Below are the code and all the weights of a small trained network. Each question names an input and a class and asks about switching units off, where a switched-off unit gives its printed mean instead of its output.

import numpy as np


def w(rows, s, z=0):
    codes = np.array(rows[::2]) - 128.0
    scale = np.full(codes.shape[1], s)
    scale[-1] = z or s
    return codes * scale


def norm(h):
    return h / np.sqrt((h * h).mean(-1, keepdims=True) + 1e-5)


def f(y):
    return y / 2 * (1 + np.tanh(0.7978845608 * (y + 0.044715 * y**3)))


def log_softmax(a):
    a = a - a.max(-1, keepdims=True)
    return a - np.log(np.exp(a).sum(-1, keepdims=True))


def net(x, mask):
    res = np.array(x, float).reshape(1, 7) / 4 @ E
    u = 0
    for l in range(3):
        y = f(norm(res) @ A[l][:, :-1].T + A[l][:, -1])
        res = res + np.where(mask[u : u + 10], y, B[l][:, -1]) @ B[l][:, :-1]
        u += 10
    return log_softmax(norm(res)[-1] @ U[:, :-1].T + U[:, -1])


A, B = {}, {}
E = w([
[73,189,165,94,93,114,143,151,95],'x0',
[146,114,145,131,148,89,213,186,181],'x1',
[159,37,105,68,5,69,140,105,108],'x2',
[123,87,254,157,124,89,113,75,138],'x3',
[124,122,109,54,204,11,26,156,144],'x4',
[101,127,109,101,155,115,169,71,143],'x5',
[127,92,131,87,149,170,124,145,123],'x6',
],0.0062)
A[0] = w([
[158,139,112,82,140,110,134,119,125,4],'L0N0',
[118,41,175,2,183,238,129,161,103,46],'L0N1',
[54,112,82,90,191,107,203,9,121,72],'L0N2',
[178,180,94,176,120,53,143,93,88,72],'L0N3',
[151,94,147,200,95,139,60,243,78,89],'L0N4',
[170,52,84,206,158,132,97,100,175,137],'L0N5',
[134,99,195,129,152,128,122,94,114,48],'L0N6',
[57,120,101,101,97,196,45,79,151,48],'L0N7',
[126,107,147,100,150,123,202,195,192,77],'L0N8',
[124,149,124,107,124,174,58,55,96,87],'L0N9',
],0.0076,0.0034)
B[0] = w([
[129,104,135,95,118,167,106,154,127,92],'L0N0',
[126,217,87,175,85,43,136,27,154,198],'L0N1',
[238,192,166,102,70,161,78,211,215,208],'L0N2',
[101,121,94,164,102,89,132,83,152,134],'L0N3',
[207,178,140,80,114,129,136,135,247,218],'L0N4',
[126,206,134,30,147,110,174,80,44,251],'L0N5',
[86,90,172,143,126,150,119,134,160,151],'L0N6',
[177,96,131,180,140,93,160,187,85,187],'L0N7',
[185,107,134,221,137,85,135,180,61,220],'L0N8',
[172,101,148,201,152,69,184,215,121,213],'L0N9',
],0.011,0.0023)
A[1] = w([
[55,187,163,134,68,97,129,193,122,79],'L1N0',
[174,98,138,115,91,144,103,149,82,101],'L1N1',
[172,155,146,114,97,158,100,137,188,40],'L1N2',
[169,82,121,149,146,140,160,152,133,47],'L1N3',
[76,111,2,112,139,170,158,160,153,6],'L1N4',
[102,171,90,173,110,94,109,69,167,62],'L1N5',
[131,76,110,146,113,235,164,106,139,29],'L1N6',
[169,153,134,159,90,177,11,104,45,67],'L1N7',
[134,126,113,174,108,147,162,96,149,93],'L1N8',
[101,167,182,71,110,150,135,166,49,98],'L1N9',
],0.0099,0.0027)
B[1] = w([
[192,138,96,76,172,138,161,65,81,251],'L1N0',
[110,99,87,121,139,153,184,114,169,194],'L1N1',
[169,130,126,60,155,129,129,128,192,208],'L1N2',
[114,127,120,124,140,131,139,173,83,163],'L1N3',
[254,63,148,190,111,157,5,140,65,210],'L1N4',
[129,135,110,238,109,74,129,99,153,146],'L1N5',
[33,229,182,109,58,157,157,164,67,210],'L1N6',
[155,119,152,125,177,72,237,216,167,150],'L1N7',
[77,213,157,58,134,66,61,186,105,210],'L1N8',
[175,129,87,100,174,179,121,92,88,176],'L1N9',
],0.0093,0.0026)
A[2] = w([
[62,57,254,139,144,151,107,45,152,18],'L2N0',
[107,189,91,198,58,137,136,89,162,120],'L2N1',
[46,102,68,95,171,49,2,155,165,5],'L2N2',
[87,183,96,185,204,192,101,155,186,67],'L2N3',
[122,101,109,198,153,61,204,195,124,24],'L2N4',
[145,156,35,160,95,142,89,147,131,96],'L2N5',
[133,182,77,157,132,63,161,33,98,58],'L2N6',
[71,44,79,71,38,136,127,97,126,144],'L2N7',
[99,126,178,166,221,208,97,84,106,197],'L2N8',
[153,87,126,72,204,92,141,129,95,68],'L2N9',
],0.0089,0.0013)
B[2] = w([
[224,96,104,141,132,170,10,196,58,202],'L2N0',
[69,134,235,105,190,88,101,129,141,187],'L2N1',
[40,228,253,114,78,189,192,160,95,219],'L2N2',
[101,36,58,110,59,91,157,115,201,211],'L2N3',
[117,85,160,171,153,82,180,107,89,252],'L2N4',
[134,58,233,142,153,114,48,87,142,218],'L2N5',
[126,132,131,121,146,128,80,54,144,251],'L2N6',
[49,137,19,198,215,147,121,149,228,202],'L2N7',
[83,90,40,120,104,108,132,107,162,222],'L2N8',
[125,158,97,162,72,223,196,128,82,247],'L2N9',
],0.011,0.0035)
U = w([
[24,198,209,97,84,179,151,180,85,158],'0',
[157,80,137,191,148,80,225,157,75,125],'1',
[195,147,144,58,117,130,139,167,241,139],'2',
[173,63,140,140,125,168,2,155,78,134],'3',
[8,72,24,148,133,132,114,114,214,138],'4',
[112,141,167,139,150,72,100,56,143,202],'5',
[144,166,64,70,146,179,138,31,70,90],'6',
[88,65,121,48,142,141,133,142,102,2],'7',
],0.011,0.0057)

Each question gives the input, the list of numbers given to net, and the class t.
The units are the neurons (one row each of A and B). Each row of codes is followed by its name. A weight is (code - 128) times the scale printed after its matrix; where a second scale follows, it is the last column's (A, B and U).
mask holds one flag per neuron, layer by layer. A switched-off neuron (its flag False) gives its mean, the last column of its row in B, instead of its output. The means were averaged over made-up inputs and are rounded, as every weight is.
A unit's drop is (log p(t) with every unit on - log p(t) with that unit switched off) / (log p(t) with every unit on - log p(t) with every unit switched off).
The circuit of an input: a set's keep is (log p(t) with only the set's units on - log p(t) with every unit switched off) / (log p(t) with every unit on - log p(t) with every unit switched off). Starting from the 12 units with the biggest drops (on a tie, the unit counted first), units are removed one at a time, each time the one whose removal leaves the highest keep (on an exact tie, the one counted first), for as long as the keep stays at least 0.8.
units of the circuit, in order: the units of the circuit, biggest drop first
unit that matters most: the unit with the biggest drop
top k neurons: the k neurons with the biggest drops, biggest first
k most important neurons of layer l: the k neurons of layer l with the biggest drops, biggest first
input [8,0,2,-5,-1,1,-4], class 6: unit that matters most : L1N0
input [7,3,-8,1,5,3,-5], class 4: units of the circuit, in order : (L0N5, L2N3)
input [2,-5,-6,3,-7,8,-6], class 2: top 3 neurons : (L0N2, L1N2, L2N3)
input [-3,-1,8,0,-7,-7,0], class 4: top 2 neurons : (L2N7, L1N1)
input [7,5,-1,-7,5,5,1], class 3: units of the circuit, in order : (L1N4, L0N5)
input [-7,7,6,-1,-8,-2,-7], class 0: units of the circuit, in order : (L1N6, L1N8)
input [2,-8,5,4,7,1,2], class 1: units of the circuit, in order : (L0N7, L1N7)
input [-3,4,7,-1,-4,2,-8], class 5: 2 most important neurons of layer 2 : (L2N1, L2N6)
input [4,3,7,1,1,-8,8], class 2: top 2 neurons : (L0N4, L1N2)
input [2,-6,-7,7,2,-3,-6], class 3: top 2 neurons : (L2N0, L0N6)
input [-8,6,-3,-5,-5,0,3], class 6: top 2 neurons : (L0N5, L0N9)
input [-2,0,0,-3,6,-8,-6], class 2: top 2 neurons : (L0N4, L1N2)
input [0,-8,-7,-7,-3,-8,7], class 1: top 2 neurons : (L1N7, L0N7)
input [7,6,-1,-2,2,-8,2], class 2: top neuron : (L0N4)
input [-2,-2,0,-7,1,-4,-8], class 5: units of the circuit, in order : (L0N3, L2N1)
input [8,-7,8,-8,-3,4,1], class 3: units of the circuit, in order : (L1N4, L2N5)
input [-4,3,0,-1,-7,-1,-7], class 0: top 2 neurons : (L1N6, L0N1)
input [-7,-6,-8,0,7,-5,-5], class 4: top 2 neurons : (L2N3, L1N8)
input [-8,-6,3,-2,3,2,7], class 6: top 2 neurons : (L0N5, L2N6)
input [-2,8,5,-5,7,-5,8], class 1: top neuron : (L0N8)
input [-3,-4,0,4,-5,6,-1], class 2: top 2 neurons : (L0N2, L1N2)
input [6,-7,-7,-8,0,0,-6], class 3: units of the circuit, in order : (L2N5, L0N5)
input [8,2,5,2,3,4,-1], class 6: 2 most important neurons of layer 1 : (L1N0, L1N9)
input [-8,-8,-2,-2,7,1,-6], class 1: 2 most important neurons of layer 1 : (L1N7, L1N8)
input [-2,-6,4,0,-7,-4,6], class 0: 2 most important neurons of layer 0 : (L0N8, L0N4)
